B:  406 -222 -462   60 -301  -97  187 -635
Y:  392 -286 -462  535 -324 -145   59 -823
H:  536 -230 -436 -184 -404 -145  199 -611
G:  365 -286 -462 -196 -324 -145   59 -823
G? ->  365 -286 -462 -196 -324 -145   59 -823
at: -462  535 -324 -145   59 -> Y, 2
where: 536 -> H, 0
where: 392 -> Y, 0

W: -568  205 -235 -318
U:   64   49 -501  -87
Z:  241  116  100 -380
C: -659  196 -228  206
E: -679  105  -88 -255
at: -235 -318 -> W, 2
W? -> -568  205 -235 -318
where: -87 -> U, 3
succ: 205 -> -235

gufef: -292 -100  629   53
Nuz:  751  -99  157 -432
kivov: -228   84 -129 -324
kapup:  751  -99  157 -409
vatil: -176   68  240 -428
Gur: -185 -222  670 -239
gufef? -> -292 -100  629   53
succ: -292 -> -100
succ: -129 -> -324
asked:  751  -99  157 -409 -> kapup
kapup? ->  751  -99  157 -409

Gemu:  602 -293  403  340 -126 -221   -6  120  460  122 -413 -511  400  -91   19  194  -85  266 -124  123  -26  -36  241 -163 -264  114  393 -380 -151  183 -172 -200  355  -30   66  189 -153   44
zofad:  595 -289  389  368 -189 -222    6   93  443  149 -376 -512  419  -58   53  198 -136  243 -137  123   -1  -22  232 -196 -248  135  396 -262 -199  212 -301    3  278 -229  -18  -33 -185 -167
rut:  242 -459  421  374  206 -571 -209  279  525   88 -625 -406  235  -38  -50   83 -169  175 -264   46    1  -10  277    0 -272    0  191 -185 -133  348 -343 -286  128  -25  -54  431 -367   30
nonu:  508 -201  255  235 -115 -105   57   56  336   80 -244 -366  299 -102    8  166  -14  185  -67   90  -39  -70  173 -134 -179  118  336 -294 -137   82  -92 -156  307  -19  107  125 -101   45
susol:  508 -201  255  235 -115 -105   57   56  336   80 -244 -366  299 -102    8  166  -14  185  -67   90  -39  -70  173 -134 -179  118  336 -294 -137   82  -92 -156  307  -19 -130  404 -422  -75
tedil:  294  -26  -19   -7  -24  112  129  -14   93  -36   28  -97   76 -138  -63   94  154   54   39    8  -92 -148   59  -40  -11   86  204 -104  -69  -98   68 -104  176   63  140   62  -16   95
Kono:  575 -291  383  389 -224 -229    1   89  433  174 -347 -505  433  -31   80  194 -178  230 -145  128   25   -6  228 -215 -235  143  390 -362 -181  175 -206 -104  358 -118   48   72 -140  -40
Dugu:  595 -289  389  368 -189 -222    6   93  443  149 -376 -512  419  -58   53  198 -136  243 -137  123   -1  -22  232 -196 -248  135  396 -377 -169  177 -185 -146  144  -80   56  116 -141   -6
succ: 143 -> 390
zofad? ->  595 -289  389  368 -189 -222    6   93  443  149 -376 -512  419  -58   53  198 -136  243 -137  123   -1  -22  232 -196 -248  135  396 -262 -199  212 -301    3  278 -229  -18  -33 -185 -167
asked: -10 277   0 -> rut

T:  240 -668   82  815  216  241  203  553 -422   73 -153  175   97  327    2  823  253  518  -11 -375
J: -262 -148  330 -151   48 -136  -59  252 -342  427 -465  394 -175  255  -76  240  362 -318  -35 -152
F: -151   48 -135  -59  252  240 -668   82  815  216  241  203  550  -20  197 -796  221  -49  171  365
where: 365 -> F, 19
at:  553 -422 -> T, 7
at:  550  -20  197 -796 -> F, 12
at: -151   48 -136  -59  252 -> J, 3
asked:  240 -668   82  815  216  241  203  550 -> F
T? ->  240 -668   82  815  216  241  203  553 -422   73 -153  175   97  327    2  823  253  518  -11 -375

